Here is a tiny trained network, its code and every weight. The questions are about switching its units off for an input and a class, where a switched-off unit gives its printed mean instead of its output.

import numpy as np


def w(rows, s, z=0):
    codes = np.array(rows[::2]) - 128.0
    scale = np.full(codes.shape[1], s)
    scale[-1] = z or s
    return codes * scale


def f(y):
    return np.maximum(y, 0)


def log_softmax(a):
    a = a - a.max(-1, keepdims=True)
    return a - np.log(np.exp(a).sum(-1, keepdims=True))


def net(x, mask):
    res = np.array(x, float).reshape(1, 4) / 4 @ E
    y = f(res @ A[0][:, :-1].T + A[0][:, -1])
    res = res + np.where(mask, y, B[0][:, -1]) @ B[0][:, :-1]
    return log_softmax(res[-1] @ U[:, :-1].T + U[:, -1])


A, B = {}, {}
E = w([
[108,93,107,210],'x0',
[232,44,174,109],'x1',
[106,90,48,94],'x2',
[249,161,73,147],'x3',
],0.015)
A[0] = w([
[154,51,190,105,59],'n1',
[85,101,182,42,37],'n2',
[104,73,68,62,90],'n3',
[77,86,177,117,30],'n4',
[142,137,197,145,101],'n5',
[171,50,152,107,100],'n6',
[105,37,101,249,3],'n7',
[155,68,140,125,73],'n8',
[115,162,154,143,100],'n9',
[133,65,68,60,73],'n10',
[119,150,159,3,12],'n11',
[72,85,164,103,75],'n12',
[148,179,207,147,92],'n13',
[79,64,147,187,88],'n14',
],0.014,0.0054)
B[0] = w([
[76,163,110,122,249],'n1',
[171,125,107,113,253],'n2',
[92,66,184,220,225],'n3',
[170,95,47,141,228],'n4',
[95,34,166,160,210],'n5',
[84,199,85,133,254],'n6',
[152,160,230,66,252],'n7',
[84,200,68,132,202],'n8',
[79,90,100,112,177],'n9',
[117,44,181,193,219],'n10',
[158,181,174,5,253],'n11',
[168,130,57,165,242],'n12',
[99,23,121,186,233],'n13',
[186,179,131,91,236],'n14',
],0.011,0.0097)
U = w([
[5,176,104,140,137],'0',
[87,37,178,160,1],'1',
[172,130,198,92,218],'2',
[229,104,74,154,150],'3',
],0.023,0.0037)

Each question gives the input, the list of numbers given to net, and the class t.
The units are the neurons (one row each of A and B). Each row of codes is followed by its name. A weight is (code - 128) times the scale printed after its matrix; where a second scale follows, it is the last column's (A, B and U).
mask holds one flag per neuron, in row order. A switched-off neuron (its flag False) gives its mean, the last column of its row in B, instead of its output. The means were averaged over made-up inputs and are rounded, as every weight is.
A unit's drop is (log p(t) with every unit on - log p(t) with that unit switched off) / (log p(t) with every unit on - log p(t) with every unit switched off).
The circuit of an input: a set's keep is (log p(t) with only the set's units on - log p(t) with every unit switched off) / (log p(t) with every unit on - log p(t) with every unit switched off). Starting from the 12 units with the biggest drops (on a tie, the unit counted first), units are removed one at a time, each time the one whose removal leaves the highest keep (on an exact tie, the one counted first), for as long as the keep stays at least 0.8.
circuit, biggest first: the units of the circuit, biggest drop first
unit that matters most: the unit with the biggest drop
top k neurons: the k neurons with the biggest drops, biggest first
drop of u: that unit's drop, to one decimal
input [-5,-4,4,5], class 2: top 2 neurons -> (n12, n4)
input [-8,-6,-2,6], class 2: circuit, biggest first -> (n11)
input [1,6,6,-5], class 0: top 3 neurons -> (n6, n8, n1)
input [-8,-2,8,6], class 1: circuit, biggest first -> (n10, n3)
input [8,-1,-7,-2], class 2: top 4 neurons -> (n7, n14, n3, n10)
input [-7,6,6,2], class 2: top 3 neurons -> (n11, n10, n13)
input [4,4,4,-6], class 3: circuit, biggest first -> (n14, n12)
input [-7,7,5,5], class 0: circuit, biggest first -> (n6, n8, n1)
input [6,6,-4,1], class 0: circuit, biggest first -> (n6, n1)
input [8,8,4,3], class 0: circuit, biggest first -> (n6, n8)
input [4,6,0,-5], class 0: top 2 neurons -> (n1, n6)
input [-1,-6,7,-2], class 1: circuit, biggest first -> (n3, n6)
input [5,3,-4,5], class 2: circuit, biggest first -> (n7, n12)
input [-7,4,7,2], class 1: circuit, biggest first -> (n10)
input [-2,5,6,-7], class 3: top 2 neurons -> (n12, n2)
input [1,-5,-3,-7], class 3: top 2 neurons -> (n4, n12)
input [6,6,-2,6], class 0: top 2 neurons -> (n6, n8)
input [-5,2,4,3], class 2: top 3 neurons -> (n13, n11, n5)
input [0,5,-8,4], class 1: top 2 neurons -> (n13, n5)
input [-3,-2,-6,5], class 1: unit that matters most -> n13
input [4,3,4,1], class 1: top 4 neurons -> (n11, n10, n3, n2)
input [7,1,-5,-4], class 2: top 2 neurons -> (n14, n7)
input [3,7,-6,7], class 0: drop of n6 -> 0.3
